Here is a tiny trained network, its code and every weight. The questions are about switching its units off for an input and a target symbol, where a switched-off unit gives its printed mean instead of its output.

import numpy as np


def w(rows, s, z=0):
    codes = np.array(rows[::2]) - 128.0
    scale = np.full(codes.shape[1], s)
    scale[-1] = z or s
    return codes * scale


def f(y):
    return np.maximum(y, 0)


def softmax(a):
    e = np.exp(a - a.max(-1, keepdims=True))
    return e / e.sum(-1, keepdims=True)


def log_softmax(a):
    a = a - a.max(-1, keepdims=True)
    return a - np.log(np.exp(a).sum(-1, keepdims=True))


def net(x, mask):
    ids = ['ΠΩαζηξτφψ'.index(c) for c in x.split()]
    T = len(ids)
    res = E[ids] + P[:T]
    r = res
    for j in range(2):
        rows = slice(3 * j, 3 * j + 3)
        q, k, v = (r @ M[0][rows].T for M in (Q, K, V))
        z = softmax(np.where(np.tri(T) > 0, q @ k.T / 3**0.5, -1e9)) @ v
        o = O[0][rows]
        res = res + np.where(mask[j], z, o[:, -1]) @ o[:, :-1]
    y = f(res @ A[0][:, :-1].T + A[0][:, -1])
    res = res + np.where(mask[2:10], y, B[0][:, -1]) @ B[0][:, :-1]
    return log_softmax(res[-1] @ U[:, :-1].T + U[:, -1])


Q, K, V, O, A, B = {}, {}, {}, {}, {}, {}
E = w([
[62,51,109,179,154,95,117],'Π',
[98,108,188,96,74,37,159],'Ω',
[108,125,85,91,128,199,142],'α',
[174,195,189,50,47,168,112],'ζ',
[125,126,52,192,129,142,110],'η',
[124,19,203,198,152,144,86],'ξ',
[92,164,118,134,32,105,47],'τ',
[244,164,153,166,85,43,158],'φ',
[155,169,34,111,155,121,172],'ψ',
],0.011)
P = w([
[159,59,103,141,139,128,143],'0',
[131,148,109,96,155,118,77],'1',
[107,169,149,202,69,125,209],'2',
[174,17,77,120,72,113,146],'3',
[118,194,125,89,151,87,52],'4',
[115,154,129,178,22,117,211],'5',
[189,3,67,86,37,103,129],'6',
[111,214,134,105,190,81,41],'7',
],0.012)
Q[0] = w([
[160,95,65,75,78,80,61],'h1',
[120,119,143,184,38,140,250],'h1',
[70,218,170,137,185,181,129],'h1',
[96,166,135,135,181,100,44],'h2',
[128,177,157,128,221,128,117],'h2',
[144,86,80,99,156,118,61],'h2',
],0.015)
K[0] = w([
[136,189,148,81,79,69,91],'h1',
[194,12,55,85,25,133,159],'h1',
[110,119,82,136,226,205,154],'h1',
[81,158,109,157,193,127,106],'h2',
[103,157,127,168,225,177,160],'h2',
[105,249,206,131,98,67,86],'h2',
],0.013)
V[0] = w([
[102,130,83,187,85,220,42],'h1',
[249,144,146,212,118,116,109],'h1',
[90,52,228,170,110,125,81],'h1',
[128,114,156,74,115,202,194],'h2',
[85,102,66,200,202,65,173],'h2',
[124,192,142,121,88,50,81],'h2',
],0.011)
O[0] = w([
[126,165,158,158,90,255,57,133],'h1',
[220,145,180,205,109,73,83,253],'h1',
[34,147,200,102,104,79,70,78],'h1',
[114,114,193,149,162,130,202,29],'h2',
[148,53,88,71,51,122,121,198],'h2',
[109,164,40,148,160,105,84,159],'h2',
],0.012,0.0061)
A[0] = w([
[81,228,142,2,237,160,54,80],'n1',
[75,114,243,176,158,84,74,238],'n2',
[147,138,56,147,124,52,55,225],'n3',
[132,178,121,143,34,81,206,125],'n4',
[170,173,107,135,95,247,97,223],'n5',
[45,116,79,122,187,66,197,254],'n6',
[195,65,163,80,141,118,245,168],'n7',
[12,144,69,103,111,232,103,118],'n8',
],0.0071,0.0033)
B[0] = w([
[207,31,223,148,99,254,224,152],'n1',
[199,219,72,29,208,173,111,153],'n2',
[106,147,215,135,113,75,154,255],'n3',
[137,18,98,87,182,150,71,179],'n4',
[69,178,113,208,97,143,146,206],'n5',
[128,186,112,33,102,149,227,150],'n6',
[20,153,139,182,213,166,113,169],'n7',
[101,30,110,110,218,66,90,168],'n8',
],0.0078,0.018)
U = w([
[91,11,119,65,123,119,67,49],'Π',
[66,161,142,73,109,96,195,217],'Ω',
[29,117,254,185,150,140,184,5],'α',
[192,226,54,129,192,159,181,169],'ζ',
[219,124,166,135,7,205,195,203],'η',
[176,138,123,48,152,164,62,146],'ξ',
[21,190,61,156,160,98,20,155],'τ',
[202,97,127,139,150,75,133,124],'φ',
[198,19,44,128,216,190,146,76],'ψ',
],0.0057,0.0026)

Each question gives the input, a string of symbols that net reads in full, and the target symbol t.
The units are the heads (3 rows each of Q, K, V and O) and the neurons (one row each of A and B). Each row of codes is followed by its name. A weight is (code - 128) times the scale printed after its matrix; where a second scale follows, it is the last column's (O, A, B and U).
mask holds one flag per unit, heads first, then neurons. A switched-off unit (its flag False) gives its mean, the last column of its rows in O or B, instead of its output. The means were averaged over made-up inputs and are rounded, as every weight is.
A unit's drop is (log p(t) with every unit on - log p(t) with that unit switched off) / (log p(t) with every unit on - log p(t) with every unit switched off).
The circuit of an input: a set's keep is (log p(t) with only the set's units on - log p(t) with every unit switched off) / (log p(t) with every unit on - log p(t) with every unit switched off). Starting from all 10 units, units are removed one at a time, each time the one whose removal leaves the highest keep (on an exact tie, the one counted first), for as long as the keep stays at least 0.8.
units of the circuit, in order: the units of the circuit, biggest drop first
most important unit: the unit with the biggest drop
k most important neurons: the k neurons with the biggest drops, biggest first
heads that matter: for each layer, one digit per head in row order, 1 if its drop is at least 0.15 and else 0, layers parted by /
input Π ψ η, target Π: heads that matter : 11
input η Π Π α η ψ, target α: most important unit : h2
input φ η ψ Π τ φ η α, target ψ: heads that matter : 10
input τ α τ φ η φ η, target φ: heads that matter : 10
input ζ η φ α, target φ: heads that matter : 10
input α φ η ψ α ψ, target ψ: heads that matter : 11
input ψ Ω ψ α, target Ω: units of the circuit, in order : [h1; n6]
input φ η Π ψ η η ψ, target φ: heads that matter : 10
input ξ α η ξ ζ Π, target ξ: units of the circuit, in order : [n2; h1; h2; n5]
input τ ζ ψ, target τ: units of the circuit, in order : [h1; n1; h2]
input η τ η α, target τ: 2 most important neurons : [n5; n8]
input φ η φ ζ η φ, target ζ: units of the circuit, in order : [h2; n2]
input ψ α η η η ξ, target η: heads that matter : 11
input ψ φ η Ω ζ η η φ, target φ: units of the circuit, in order : [h1; n5]
input η Π α η φ ζ Π ξ, target ξ: most important unit : n2
input Π Π η η α, target ψ: 3 most important neurons : [n8; n1; n3]
input Π φ φ ζ, target ζ: heads that matter : 01
input Π ψ τ, target Π: heads that matter : 11
input ζ Ω Ω η η η η ψ, target ζ: heads that matter : 10
input α η φ η, target φ: heads that matter : 10
input η η η Π Π φ, target Π: units of the circuit, in order : [n4; h2; h1]
input η η φ φ ζ η η, target ζ: units of the circuit, in order : [h2; h1]
